Rows near named flat spaces through zero (a row that begins with a name and a colon came from that space)
j769-j782: [ 12  49 -17   4 -46  -1  14 -10 -46  -4 -10  21  12  18  -7  27 -19 -21
  26 -13  55  -5  28  22  18   6  15 -14]
j921-j515: [-13 -13   3 -17  -2 -30  -7  -9 -17 -12 -12  37 -49  12   7   2 -25  -7
  11   6 -18  -5 -14 -21   1 -16  -3  25]
j182-j821: [ -4  19  -3  -6   3 -18   6  -6   4  -2   8  26  10 -20  28 -16 -13   7
  10  -2   5 -13  16  -4  -9  -6  -9   1]
j182-j821: [  5 -27  19   2  25  32 -27  -1   3   9  33 -55  -9 -15   9  -8  11 -14
 -35  17 -24  12  10 -14   6  -1 -21   1]
j921-j515: [ 53   3 -15   6  13  24   9  -1  12 -71  17  26   6 -16   1  26  15  -5
   7  22  -6   1   4 -10   3   2   4  -6]
j769-j782: [-18  21 -35   4 -14   9 -31  11 -26 -25  35  16  20  19 -52  49  25  14
  26   7  -2  -9 -19  37  -1  31   7 -13]
j182-j821: [ -7  26 -16  14 -17   7  -5   4  -7  -4   3  13  15  13 -18  28  -3   4
  14 -18  21  -8   9  14   6  22  12  -4]
j769-j782: [-15  23 -17  -2 -23   5   3  -5 -22  20 -20  -9  26  20 -16   9   8  -8
  21   6  34 -11   8  32  -6   0   6 -14]
j921-j515: [ 14  16  23  18   2   8  34   8  34  52  -2 -45  52 -33  32 -47   3  12
 -30 -35  28  13  30   6   1   5   1 -24]
j921-j515: [ -8 -11  -2   1   7  32 -20   5  -5  19  19 -56  25   2 -22   3  34  -3
 -13  21  -5   6  -5  24  -5   7  -9 -18]
j674-j830: [ 49   7  -2  31  10  53  39  -4  53 -12 -50 -28  42  -4  15   3  12 -14
  -9  -3  43  -4  38  -9   0  -1  16  -9]
j921-j515: [ 30  11  -6  12   1  25  13   5  11 -14   9 -16  34 -12  -4   6  20   1
  -4   2  15   6  10  12   3   9   6 -21]
j674-j830: [ 36  17  -8 -25 -10  -8  27 -15 -29 -21   2  11  19 -20  21 -17  10 -18
  17  37  18   1   9  17  -7 -29  -8 -25]
j182-j821: [ 15  -5   9   0  -3  10  -2   0 -13  -1  13 -17  -8  -3   0   1   1 -11
 -13   2  -1  13   3  -3  12   0  -2  -5]
j674-j830: [ 15  23 -13 -19  -2   2  -2 -20 -30 -21  18  11  13 -21  27  -4  -2 -21
  18  36  14 -14  27   8  -8 -19 -19 -12]
j182-j821: [ 47   6  25   6 -14  -1  15   4 -22  -9  38  -7 -14 -22  13  -6 -15 -10
 -28 -25   3  35  12 -13  35   7   4 -13]
j769-j782: [  7 -35   7  -1  -9  -8 -11  32 -19  -9  37 -14 -23  20 -69  22  35  23
 -19 -10 -45  43 -72  19  20  25  19 -13]
j921-j515: [  2  17  -9   1 -25 -14  14  -1 -16  -5 -20  27  -5  19 -12  15 -11  -2
  18 -13  21  -1  -4   9   7   2  16  -1]
j182-j821: [ 16  -6  20  -1  11 -35  28   8  29  -2   3  29  -8 -28  29 -35 -14  23
 -12 -26 -18  12  -9 -23   1  -5   3   5]
j674-j830: [-44  -3  -2 -40   1 -28 -25 -17 -43  29  13  -6 -10  -5  16 -28  -1 -11
  15  42 -14 -15  -5  16 -22 -30 -32   0]
j182-j821: [-26 -28   1  -4  31  19 -25  -3  23  13  -4 -32   0   0   1  -9  17   0
  -9  28 -24 -12  -5  -5 -21  -8 -18  11]
j674-j830: [-63 -19   0   0   7   3 -31  -3   8  47 -32 -27 -14  32 -13  -1  -5  -1
   1   2  -6 -19  -5   1 -16  -2  -7  23]
j674-j830: [ 26   2  11  27   7   2  -1  21  23 -28  45  18  -7 -18  -6  17  -8  24
 -23 -45 -20  21  -3 -22  25  36  13   3]
j674-j830: [ 19  20 -23  16 -10  39  14 -14   9 -22 -51   2  19  25  -4  33   0 -26
  23  13  47 -21  32   4  -2  -3  14   1]
j674-j830: [ 26   0  11   1   3  -9  13   9   5 -12  27   6   3 -23   7 -12   3  11
 -13 -11 -12  18  -7  -5   9   5   2 -11]
j769-j782: [-19  -7 -11 -10 -19  -5   0   1 -21  15 -31  -7  -4  35 -34  11  13  -5
  16  12   8   0 -26  25  -5  -6  10  -4]
j769-j782: [-11 -37  17 -16  21 -16  14 -20  27  10 -70  10 -46   9  39 -33 -26 -18
   0  20 -11 -15   1 -41 -18 -45  -9  37]
j769-j782: [-31 -25 -11 -11   1  -2 -14   7  -4  12 -19 -13  -5  30 -41   9  28   9
  10  21 -19  -2 -43  22 -16  -3   4   1]
j769-j782: [ -8  15 -22  -4 -19  -8  -7 -10 -26 -26 -18  40 -19  27 -14  34 -15 -12
  31   7  14 -16   0   3   2  -1   8  12]
j921-j515: [ 27  -2  12 -11  -8 -25  27  -9  -8 -16 -19  32 -29  -5  24 -14 -24 -11
   3  -3   3   8   0 -21   9 -21   5   8]
j921-j515: [  5  17 -13  13  -2   6   3   4  12 -16   2  17  18   0  -6  17   1  10
  10 -12  11  -8   7   4   0  15   9  -3]
j182-j821: [ 26 -22  16  -1  -9  -6  20   9  -4  -3 -12  -7 -23  10 -15  -3   4  -3
 -15  -9  -9  28 -26  -6  16  -4  15  -3]
[  4 -21  15  -6  19  20  32  -8  39  48 -56 -62  36 -10  27 -53  24  -9
 -16  24  17  -1  11   6 -25 -34  -8 -12]
j674-j830
[  0  -6   9   7   3 -10  -7  13   5  -4  27   8 -12  -7  -7   3  -4  16
 -13 -23 -20  12 -13  -9  11  17   4   4]
j674-j830
[-18  13 -12   4 -16  -4  -6   3 -11   7  -9   8   5  20 -21  18  -1   4
  14 -10  13  -7  -5  15   1  11   9   0]
j921-j515
[ 18 -24  17  -5  -8 -18  12   2 -10 -12 -14  16 -48  14  -7   2 -15  -7
  -9  -9 -16  21 -24 -21  18  -9  11  13]
j769-j782
[  7  21  -7 -35   8  -4  -8 -28 -38  -8  33  -1  19 -40  49 -29   1 -25
  14  55   7 -18  34  10 -18 -34 -39 -17]
j674-j830
[ -2  -4  -6  -3  -1   5  -9  -1  -9  -7   3  -2  -5   8 -12  11   6  -4
   4  11  -4  -1  -7   5   0   0  -1   0]
j921-j515
[-22  -9  -5  -5   0   5  -3   4   2  29 -15 -30  20  12 -19  -8  24   5
   2  13   1  -2 -16  25 -14  -3   0 -10]
j769-j782
[ 16  11   2   5 -17  -3  10   3 -14  -6   5   7  -3   3  -7   9  -6  -3
  -1 -15  11  11   1   3  15   8  11  -7]
j182-j821
[ 42  15  28   5 -29  -9  42  -5 -19  19 -14  -9  -9  -9  28 -23 -29 -21
 -20 -32  36  28  25 -11  31 -10  12 -11]
j769-j782
[ 11   1  -2   1 -25  -5   1  13 -30  -5  15   0  -8  18 -39  22  10   3
  -1 -12  -1  23 -27  19  19  16  17 -14]
j769-j782
[  9 -26  12  -1   2  -7  -1  14  -2  -5  14  -6 -22   5 -23   2  11  10
 -16  -7 -29  25 -35  -3  11   6   7   0]
j769-j782
[-12  16  -3  21   9  11 -15   8  22   2  27   1  19 -13   4   9  -5  17
  -6 -25   0  -9  19  -5   2  27  -2   3]
j182-j821
[ 52  13  21 -26 -26 -51  53  -9 -35 -15  -1  44 -23 -26  39 -37 -28 -11
   2  -7  11  26  -1 -11  18 -32   5 -13]
j182-j821
[-28 -23  13  19   4  -6 -13  21  25  23  -4  -8 -21  21 -29   8  -4  24
 -19 -40 -24  11 -27 -11   9  25  15  18]
j674-j830
[ 18 -16   9   1  33  13  -6  -1  29 -22  24  -6   0 -31  26 -13   6   3
 -17  14 -26   0   9 -24  -6  -4 -16   5]
j921-j515
[-30   3   5   8   7  -5 -10   4  17  30   4  -9  11  -5   7 -13  -6  15
  -6 -19  -2  -8   8  -2  -7  10  -5   6]
j921-j515
[-44 -19   5  -7 -12 -39 -25  17 -21  17  16  19 -42  26 -38  10  -8  23
   0 -25 -36  12 -49   3   8  16   7  15]
j674-j830
[-55  31   8  26 -13  -5   3  15  27  91 -10 -40  57  -1   1 -28  -5  31
 -12 -60  35  -8  23  26  -7  29   7 -12]
j921-j515
[ 52  35 -15  20 -17  17  39   6  12 -34  -7  20  42  -8  -4  18   9   3
  11 -17  39   5  18  13  11  15  24 -24]
j921-j515

Rows near named flat spaces through zero (a row that begins with a name and a colon came from that space)
j377_j884: [-15  -8 -30 -10   3  22 -17 -19 -13  20  26 -63 -56  15  45 -39 -15  16
 -31   6  31   3  -8 -26  11   7  49 -15]
j178_j433: [  0  26 -12   1  -3   4  30   7   9 -27  13   4  10   4  -2  37 -13 -20
  -1 -17   0  11  -5 -18  21  10 -15  -2]
j435_j879: [ 23   9  20  53 -17 -36 -41  -1 -42  12 -15  -6  15 -24 -26  26  40  -7
  22  22 -14  -4  44  17  -6 -13 -19  24]
j749_j75: [ 12   9  13 -15 -29  -9   7   3   3   4  -4  10  30  -7  14  28  -1  -7
 -12   9  12 -15   2   9  -2  10  17  23]
j178_j433: [-12 -19   1   4 -24   7  -3   2  12   8   4 -17  -5   7   1   1  -6  -1
   1  -5   3  14 -11  -3   7 -30  14  -2]
j99_j756: [ 10  20   0  -9   0   3   8 -11  21 -28   0   6  14  -5  -5  24   7  -8
 -14  -5   6   6  -6  -5   9   3   6 -12]
j178_j433: [ 24 -19  17 -26  -1  -9 -24 -31  32  -1 -13   8  15 -13   8 -16  19  37
 -21  16  22 -10  -6  24 -15 -23  46 -24]
j749_j75: [ 26  21  -4  27  -9 -28  12   7 -17 -18   8   3  17 -10   1  48  -5  -2
  20  -5   2   4  26  -5  11  -2 -19   5]
j178_j433: [-14  38  37 -28  -3  20  30  30   9   0 -22  41  30  -6 -12  32 -19   1
  36  -7  12 -36  -5  -1   3  49  -6  38]
j749_j75: [ 28   3   8  12   0 -31  -8 -35 -16  22  18  25  50 -21  -8  11  28  24
 -22  31   7 -25  18  21  16   8  -8   4]
j526_j692: [  7 -11  19  -1  11 -16  -4   0 -17  26 -12  39  25  -9  -3 -21   9   9
   5  21 -13 -31  13  26 -24  22 -20  24]
j749_j75: [-58  18  21   1  -2  56 -11 -22   8  20  -4 -10 -15   5  -4 -40  11 -39
 -29  17  -4 -17 -22 -29   3  45  15  33]
j377_j884: [-16 -13 -18 -24 -23  10   3  12   5  15   6  -8  11  13 -15   5  16 -32
 -38  -2 -16  18 -28  14  16 -12  -3   2]
j99_j756: [-34 -12  20  -1   0  10  15  13 -14  55   5  45  45   3 -50 -10  13  -1
  11  12 -27 -24 -16  22  24  18 -50  32]
j377_j884: [ 16  25  16  17   3 -14  -5  -4  -2 -20 -14  23  26 -17 -24  28  23 -16
   7   5 -12  -4  17   7  -4   9 -21   9]
j178_j433: [ 11  15  -8   1   2 -11 -34   5 -39  13 -11 -20  -9  -8  -9   1  35 -13
 -18  17  -6  -5  18  16  -5  18   0  10]
j749_j75: [-28  25  21   3 -18  31   8  20   3  -4 -12 -20 -23   5  14  13 -29 -13
  31 -12  17  -8  -1 -31   0  22  21  29]
j178_j433: [  5  13  23  -5  18  -4  -9  18  -2 -10 -34  33  12 -11 -35   4  21  -4
  25  -1 -19 -10   8  21 -19  12 -24   8]
j526_j692: [ 15  -3  24   3  34 -12 -28 -20  -5   8 -21  32  13 -19 -24 -30  32  28
   8  21  -7 -24  15  26 -21  10  -9  -6]
j435_j879: [-21  38   4 -21 -10  19  13  17 -15  17   0  16  35  -1 -35  33  24 -35
 -22   6 -10 -15 -14   6  32  46 -23  32]
j178_j433: [ 18 -19 -23  11  25 -21  -7 -27 -16   0  14   2 -12   1  31 -42   1   1
 -30  16 -11  -2  13   3 -26   7  -8 -11]
j749_j75: [ 22  17  26  -3  -9  -4 -28   3  11 -13 -22 -19  -3 -18 -18  36  14  44
  38  -5  35  -2  14   7  11 -25  39 -17]
j377_j884: [-13 -31  10  -5 -13   2  -7   7  -8  37  -2  -3  -6   6  14 -29 -12  15
   7   9   3 -12  -3  10 -13  -7  12  16]
j99_j756: [-20  -7   1   5 -13  10  34   1  15  11  23  15  22   9  -7  13 -23   0
   9 -10   0   2 -17 -12  28  -7 -17   6]
j435_j879: [-13  17 -15 -35   0  23  24   9   2   4  13 -11  -9  12  24   3 -25   1
 -16  -7  22 -10 -18 -15  15  33  19   4]
j435_j879: [-19  -3  -5 -28  -9  13 -24   7 -10  30 -11   0  18   2 -42  -9  53 -34
 -47  16 -26   3 -23  32  11   8  -9  11]
j435_j879: [ 14 -23   6  -8  -5 -18   7  -5  17  -1  -5  32  30  -3  -3  -4   6  -1
 -11   5 -14   0  -5  23 -16 -18 -10  -3]
j178_j433: [ -8   2  13  -5 -25  -1  -7  29 -22  21 -19   1   5   0   1   8   3 -26
   5   7 -11 -11   6  13 -16  15  -3  40]
j435_j879: [-31 -26  -1 -16 -35  22   9  27  23  -3 -18  -6 -14  20  13 -15 -13 -58
 -17 -13 -26  24 -28  -2 -29 -17   6  21]
j526_j692: [ 30  13  -7   3  43 -21   2 -42   3 -26   6  38  21 -15   9 -20  19  -1
 -35  19 -11 -15  13   6 -20  29 -19 -16]
j99_j756: [-26  -8  15 -17 -18  23 -23  34  -3  15 -34 -21 -29   8  -7 -15   5 -21
  13  -4  -7   3 -10   8 -22  -2  19  22]
j377_j884: [-23 -19   4 -24 -14  19   5  22  -4  25  -9 -13 -29  16  41 -34 -34  -3
   4  -1   9 -13 -10  -6 -28  16  27  27]
j526_j692: [ 20  -6  33  22 -12 -16 -24 -35  21 -21 -22  13   8 -20  29 -15   9  -9
  -9  22   3 -11  21   0 -48  -8  29  12]
j749_j75: [-36   8  31  -3   5  52 -33 -56  69 -35 -27   1  -7  -7 -24 -43  46 -48
 -54  12 -14  14 -36 -17 -18  -5  35 -14]
j99_j756: [-43  10  34  23   4  37 -18 -13  14  13 -11   2  -2  -5 -47 -15  21  -6
  20   4  -8  -4 -11 -14  17   2  -6  10]
j99_j756: [-13   0  16 -29 -15  21   6  20  17   1 -18  -8 -15   6  21  -2 -25   6
  16 -10  20  -9 -12  -6 -13   7  35  13]
j377_j884: [ 14   4 -10  11  26  -4  -7  -5  -2 -18   5 -18 -29  -2   2  -2  -9  35
  26 -12  16   8  12 -12   6 -13   7 -32]
j99_j756: [  0 -42 -18 -13 -16 -16 -10  34 -18  30  -6  -8  -4  13 -14  -9   9  -4
  -1  -4 -23  19  -8  34  -7 -36 -15  -1]
j377_j884: [ -9   5  16 -18 -31  15 -14  13  11   3 -20 -20  -6  -1   4  13   4 -11
  -2   0  13   0  -8   1  -5  -5  36  15]
j435_j879: [  7 -14   3  38   1 -17  -8  -9  -7  -4   3   0  -3  -4  -2  -5   1   0
  17   2 -13  10  17  -3  -9 -23 -17  -3]
j99_j756: [ 22  16 -21  62  21 -24  -5 -40 -21 -24  33 -19 -12 -10  11   8   2   4
   0   5   1  12  33 -30  15  -5 -19 -21]
j749_j75: [-13 -14   3 -29  11   6  12  23  -8  26  -9  26   5   9  -1 -26  -9   2
   3   1 -12 -18 -12  19 -15  22 -16  16]
j377_j884: [ 33   6  21  18 -16 -36   5 -11 -14   1  -1  26  35 -19  29  23  -9  10
   9  20  11 -28  33   8 -19  13   1  27]
j526_j692: [ -5  -8 -18   7 -15 -12  27  37 -24  28  26  -4  16  11 -26  40 -17  20
  35 -19  -1  11  -2   6  48 -21 -35   0]
j99_j756: [ 19  49   3  48  -1 -19 -23  13 -46 -10  -3 -24   0 -19 -40  62  29   1
  41  -1   2   5  42  -7  33   5 -25   7]
j99_j756: [-41  21  25  17  -6  44 -21  -6  19 -13 -22 -22 -28   0 -19 -12  13 -36
   6  -3  -6   8 -11 -28  -4   7  16  14]
j749_j75: [ 27  10  -7   6 -14 -23 -21 -11 -23  14  12 -19  18 -13 -10  32  27  20
 -13  15  17  -2  17  14  27  -9  11  -6]
j435_j879: [  6   0   3  13  -1  -6   5  14   2 -22 -11   1 -14   1  11   6 -16 -11
  23 -12  -7   9  11  -8 -21  -7  -6   3]
j526_j692: [ -8 -20   0  14   7  -3 -12  14 -16  16  -6  -7 -21   5  -7 -23  -2   7
  23  -2 -13   4   7   6 -11 -13 -13   1]
j526_j692: [-11   5   4 -19  18  14   2  13  -4  15  -4   6  -4   3 -20  -7   0  24
  18  -5   6 -11  -8   6  13  13  -5  -4]
j99_j756: [ 14 -21  -8 -28 -28 -12  -7  41   9   3 -14 -17   2   6 -25  36   7  18
  19 -21   5  27 -12  31  14 -54  13 -21]
j749_j75: [ -1   8  11  -6   3   1  10  12   9 -15 -16  25  12  -2 -10   7   1 -19
   7  -5 -15  -2  -2   5 -15  10 -16  10]
j749_j75: [  6  -5  -2  -7 -20  -8  28  17   8 -10   2   8   5   7  33  16 -35  -9
   8 -11   5   0   0  -7 -14  -1   4  14]
j178_j433: [-27  20  17 -11  14  35  -8  -3  13   3 -11   0  -6  -1 -31  -8  14   2
   6  -2   5  -7 -16  -8  16  18   6  -1]
j377_j884: [ 13  -6  -2 -16 -30  -3 -19  19  12  -4 -11 -34  -6  -1 -13  35  12  15
   8 -13  18  24  -6  14  16 -46  34 -20]
j435_j879: [  7  -8  -8  -6   7   3  29 -12  21 -15  22 -10 -23   8  56 -10 -58  39
  16 -14  37  -5  -1 -30  -3  -2  32 -18]
j178_j433: [ -8 -29  10  12  35  -3   4  -9   8   0 -10  37  -8   3   1 -56  -9   5
  15   2 -27  -8   1   5 -39   1 -29  -4]
j435_j879: [ 26   2  10   4   3 -20 -29  -8 -11   3 -12  -6   1 -16  -3   4  20  29
   9  12  13  -9  21  16  -7  -9  17  -8]
j377_j884: [  3  12 -15   0  -4   7 -13 -20   5  -7  15 -31  -7  -1  -6  12  18   2
 -26   2  15  14  -6  -9  28 -10  21 -22]
j377_j884: [ 24  -7  22 -15 -30 -18   9  33  15 -12 -23   6   9  -5  17  38 -27  24
  45 -16  21  -2  10  13 -18 -27  25   7]
j178_j433: [ 15   6   8  -9  25   3  -5 -25  30 -16   4   4   5 -10 -20   5   7  56
  15  -6  28  -1  -5   0  24 -19  20 -45]
j526_j692: [ 34  31 -10   7  24 -13  24 -41  30 -53  24  15  21 -13   9  33  -6  21
 -11  -7  23   4   6 -21  22   3   4 -40]
j435_j879: [ -7 -16 -17   8  32   8   6 -25  13  -4  23  -3 -18   7  -1 -33 -10  27
  -1  -7   2  10 -10 -14  13 -14  -6 -37]
j526_j692: [ 15 -13  21  13 -26 -16 -22 -35  21   2  -3  11  38 -18 -13  10  33   1
 -24  21   0   1   2  17   1 -32  16  -3]
j526_j692: [ 18   3  -7  20 -12 -28  -6  14 -32   3  -2   2  12  -5  -2  21  13 -22
   0   7 -19   3  23  13  -8   1 -25  18]
j526_j692: [ 31  16  15  25 -15 -32   2   4 -13 -17  -8  12  20 -16  13  38  -4  -2
  22   5   4  -9  33   2 -14   2  -6  19]
[ 11 -12 -26  15   8 -11   5 -22  -3  -2  33 -22 -14   5  19  -6 -14  25
  -7  -3  14  12   4 -15  18 -20   6 -29]
j178_j433
[ -7 -48 -12 -60  -4   3  -1  10  -2  55   4   4   2  15  22 -49  -7  29
 -33  13   8 -18 -27  36 -11   0  25   0]
j749_j75
[ -9   7  18   7 -19  12 -31   4  -4   7 -18 -31 -19  -6  -6   5  13   0
  13   4  12   1   6  -4  -2  -9  30  10]
j435_j879
[ 10   6  41  30   9 -13  -8 -13  10  -5 -17  38  30 -22 -33  10  13  24
  42   7  -3 -16  19   9  -4  -9 -18   4]
j377_j884
[-26 -27  35  -8 -13  21 -19   4  16  29 -23  -1 -12   1  -1 -35  -6  21
  25   5   8 -14 -11   6 -18 -14  28  14]
j526_j692
[-27 -16  18  -6   3  22 -12  -9  24  15 -10  14  12   0 -43 -21  25   0
  -3   3 -15   4 -25  12  10 -17  -6  -7]
j99_j756
[ -3   8 -13  29   9  -8  11   1 -33  14  23  -5  -5   3   3   3 -12   3
  14   2  -3  -5  16 -15  16  16 -28  10]
j749_j75
[-12  14  -7  34  38  12 -23 -51 -10   6  23 -10 -10  -8 -26 -32  33   8
 -22  19  -4  -2   4 -18  26  14 -14 -21]
j377_j884
[ 16  20   3   4  22 -15 -22  -4 -35   6 -14  10   2 -14  -3 -10  27  -6
  -9  22  -9 -22  25  15 -19  38 -13  16]
j99_j756
[ -2   4   0 -10  -3  -7  -2  27 -32  26  -8  11  13   0 -15   7  12 -10
   3   7 -14 -13   6  21   0  22 -23  25]
j526_j692
[-13  26   7 -10 -19  16  -1  25   1 -11 -20  -6   2   1 -17  28  12 -40
  -2  -8  -9   7  -7  -1   1  14  -1  21]
j99_j756
[ -2   5  16  -6  -8   6  14  20  12 -12 -14   6  -5   2  13  12 -27   4
  31 -14  10  -5   1  -8 -12   2   9  11]
j749_j75
[ 12  -4   3 -15  -3 -14   6  23 -24  23  -3   5   1   0  18   4 -20  28
  23   3  15 -22  13  13  -7  14   4  16]
j99_j756
[ -7  31 -10  46 -10   4   5  -7  -4 -29  16 -21  -2  -2 -19  41   8 -37
   4 -11 -10  27   9 -33  30  -7 -22   0]
j99_j756
[-21  31  15 -24 -13  37   7   7  22 -22 -18 -14 -20   4  27   5 -19 -29
  -8  -7  18  -8 -13 -27 -14  34  39  21]
j377_j884
[ -4   0  46 -28 -48  12 -20  27  26  20 -33  -8  23 -11 -35  45  13  34
  39  -5  31  -6 -11  24  20 -35  47   9]
j178_j433
[  5   7  -1  -5  30   6 -14 -20  14  -6   4   1   3  -8 -42  -1  27  38
   4  -3   9   5  -8   7  30 -14   0 -42]
j526_j692
[  1  -3  22  14   0 -12  -7   2 -26  20 -14  20   5  -8  21 -21  -6  -7
  11  21  -9 -30  23   6 -36  30  -9  40]
j377_j884
[-17  59   1 -18  76  39 -18 -33   2 -28 -16  21 -12 -11 -41 -37  50 -21
 -37  13 -15 -19  -9 -10   1  76 -18 -16]
j178_j433
[  6  -7   4  35  30  -8   5 -24  12 -20   9  15  -7  -5  -4 -17 -11  23
  27  -6  -5   4  11 -15  -4 -15 -20 -24]
j749_j75
[-16 -35  -9   7 -65  -4 -19   0   0  35  11 -27  25   7 -20  15  34 -43
 -47  13 -21  30 -21  20  22 -50   6  15]
j526_j692
[ 69  18 -67 -13  -2 -58  25  36 -45 -43  17 -23 -14   7  63  53 -26 -20
 -22 -16   3  21  34   5 -17  11 -10 -11]
j377_j884
[ 13  10  -5  -3 -29  -9  25  13  -2   4  23 -16  13   1  18  52 -32  28
  21 -12  35  -1   4 -11  35 -11  18   1]
j178_j433
[ 14  13  -2 -23 -34  -5 -32  -6 -12  21  -2 -30  19 -11  -9  31  41  -2
 -41  21  20  -3  -1  22  24  -2  39   6]
j749_j75
[ 32  10 -23  18 -42 -35  22  12 -23  -9  27 -24  13   0  41  62 -27  -7
  -1  -5  18  10  23 -11  16 -12   6  12]
j749_j75
[ -7   7  22   6 -13   0 -11  38 -33  34 -14 -13  -9  -4 -15  20  -9  32
  60  -3  16 -18  18   7  12   4   2  25]
j99_j756
[ -3  24   0   7  -2  12   3 -41  13  -9  21  -6  13  -7  10   7   8  -8
 -36  13  17  -8  -4 -23  21  20  18  -2]
j377_j884
